Here is a tiny trained network, its code and every weight. The questions are about switching its units off for an input and a class, where a switched-off unit gives its printed mean instead of its output.

import numpy as np


def w(rows, s, z=0):
    codes = np.array(rows[::2]) - 128.0
    scale = np.full(codes.shape[1], s)
    scale[-1] = z or s
    return codes * scale


def norm(h):
    return h / np.sqrt((h * h).mean(-1, keepdims=True) + 1e-5)


def f(y):
    return y / 2 * (1 + np.tanh(0.7978845608 * (y + 0.044715 * y**3)))


def log_softmax(a):
    a = a - a.max(-1, keepdims=True)
    return a - np.log(np.exp(a).sum(-1, keepdims=True))


def net(x, mask):
    res = np.array(x, float).reshape(1, 2) / 4 @ E
    u = 0
    for l in range(2):
        y = f(norm(res) @ A[l][:, :-1].T + A[l][:, -1])
        res = res + np.where(mask[u : u + 10], y, B[l][:, -1]) @ B[l][:, :-1]
        u += 10
    return log_softmax(norm(res)[-1] @ U[:, :-1].T + U[:, -1])


A, B = {}, {}
E = w([
[253,142,57,128,169,9,128,99,136,179,115],'x0',
[128,138,88,124,197,116,128,128,122,206,125],'x1',
],0.0035)
A[0] = w([
[95,135,142,122,112,167,138,122,112,105,121,6],'L0N0',
[125,126,128,109,130,121,135,133,143,139,135,222],'L0N1',
[118,124,135,119,143,132,129,123,134,135,117,43],'L0N2',
[183,121,117,132,116,76,139,138,124,109,133,57],'L0N3',
[169,138,124,124,110,95,120,124,127,111,124,62],'L0N4',
[98,125,138,132,114,161,121,122,131,99,125,100],'L0N5',
[121,140,103,139,171,124,126,131,110,184,132,54],'L0N6',
[130,129,93,120,193,111,130,126,126,230,122,79],'L0N7',
[225,129,70,129,186,5,129,123,124,218,125,122],'L0N8',
[135,108,137,146,128,130,121,115,140,143,152,99],'L0N9',
],0.013,0.0023)
B[0] = w([
[130,139,99,141,117,151,122,174,103,153,138,162],'L0N0',
[189,138,161,127,148,143,209,115,163,143,107,133],'L0N1',
[92,121,109,154,94,162,204,132,141,95,91,127],'L0N2',
[92,90,151,145,129,122,121,79,134,80,125,164],'L0N3',
[125,107,176,127,157,104,121,92,155,106,139,151],'L0N4',
[173,144,136,86,157,132,74,155,121,173,154,163],'L0N5',
[96,82,149,146,144,132,191,102,196,103,97,154],'L0N6',
[92,53,139,171,200,111,114,71,198,64,132,181],'L0N7',
[196,254,75,54,70,105,103,188,41,187,119,252],'L0N8',
[111,132,94,145,133,135,121,122,112,104,133,127],'L0N9',
],0.014,0.025)
A[1] = w([
[105,195,113,76,126,205,123,214,83,211,140,66],'L1N0',
[82,166,68,144,55,111,129,130,54,144,103,3],'L1N1',
[115,160,153,80,113,130,133,137,82,141,144,214],'L1N2',
[185,92,68,179,90,125,103,173,95,171,150,74],'L1N3',
[137,172,112,113,86,157,200,136,55,144,99,69],'L1N4',
[42,110,190,135,90,124,116,64,64,87,137,40],'L1N5',
[123,132,107,139,103,173,111,204,87,174,170,20],'L1N6',
[106,191,110,96,84,172,191,138,51,143,91,88],'L1N7',
[200,246,78,46,94,140,121,219,65,188,117,74],'L1N8',
[104,132,108,118,125,174,82,172,81,145,116,146],'L1N9',
],0.013,0.00083)
B[1] = w([
[119,87,162,176,83,185,128,201,140,169,165,209],'L1N0',
[94,120,72,143,196,130,176,115,216,83,73,150],'L1N1',
[121,109,87,143,193,124,161,139,205,133,95,158],'L1N2',
[124,103,190,137,171,153,92,145,163,178,164,159],'L1N3',
[143,162,119,96,125,88,123,72,160,75,124,151],'L1N4',
[153,150,195,141,16,115,68,100,11,168,176,132],'L1N5',
[127,63,162,173,111,179,102,165,127,202,183,173],'L1N6',
[158,120,121,100,190,52,117,72,126,87,102,157],'L1N7',
[121,198,55,68,138,115,155,124,84,86,75,255],'L1N8',
[146,120,110,177,101,144,201,155,170,185,146,163],'L1N9',
],0.011,0.047)
U = w([
[160,254,33,37,141,61,141,117,100,96,55,237],'0',
[128,115,125,156,104,216,135,241,131,237,170,163],'1',
[128,123,228,141,45,86,58,46,50,119,166,11],'2',
[74,52,169,172,182,116,151,52,210,68,110,83],'3',
],0.0087,0.0012)

Each question gives the input, the list of numbers given to net, and the class t.
The units are the neurons (one row each of A and B). Each row of codes is followed by its name. A weight is (code - 128) times the scale printed after its matrix; where a second scale follows, it is the last column's (A, B and U).
mask holds one flag per neuron, layer by layer. A switched-off neuron (its flag False) gives its mean, the last column of its row in B, instead of its output. The means were averaged over made-up inputs and are rounded, as every weight is.
A unit's drop is (log p(t) with every unit on - log p(t) with that unit switched off) / (log p(t) with every unit on - log p(t) with every unit switched off).
The circuit of an input: a set's keep is (log p(t) with only the set's units on - log p(t) with every unit switched off) / (log p(t) with every unit on - log p(t) with every unit switched off). Starting from the 12 units with the biggest drops (on a tie, the unit counted first), units are removed one at a time, each time the one whose removal leaves the highest keep (on an exact tie, the one counted first), for as long as the keep stays at least 0.8.
circuit, biggest first: the units of the circuit, biggest drop first
unit that matters most: the unit with the biggest drop
k most important neurons: the k neurons with the biggest drops, biggest first
k most important neurons of layer l: the k neurons of layer l with the biggest drops, biggest first
drop when u is switched off: that unit's drop, to one decimal
input [-1,4], class 3: 2 most important neurons -> L0N7, L1N8
input [-2,7], class 3: unit that matters most -> L1N8
input [-4,5], class 3: 2 most important neurons of layer 1 -> L1N8, L1N0
input [-1,5], class 3: 3 most important neurons -> L0N7, L1N8, L0N6
input [-5,8], class 3: 3 most important neurons -> L0N8, L1N8, L1N0
input [-2,8], class 3: circuit, biggest first -> L0N7, L1N8
input [0,-8], class 1: 2 most important neurons -> L0N7, L0N8
input [1,-6], class 2: 2 most important neurons -> L0N8, L1N8
input [2,-5], class 2: 2 most important neurons of layer 1 -> L1N5, L1N8
input [-6,8], class 3: 4 most important neurons -> L0N8, L1N8, L1N0, L1N6
input [3,-8], class 2: 2 most important neurons -> L0N8, L1N5
input [2,-8], class 2: 2 most important neurons -> L0N8, L1N8
input [-4,8], class 3: drop when L0N1 is switched off -> 0.0
input [-4,-2], class 1: drop when L0N8 is switched off -> 0.9
input [-1,3], class 3: drop when L1N8 is switched off -> 0.1
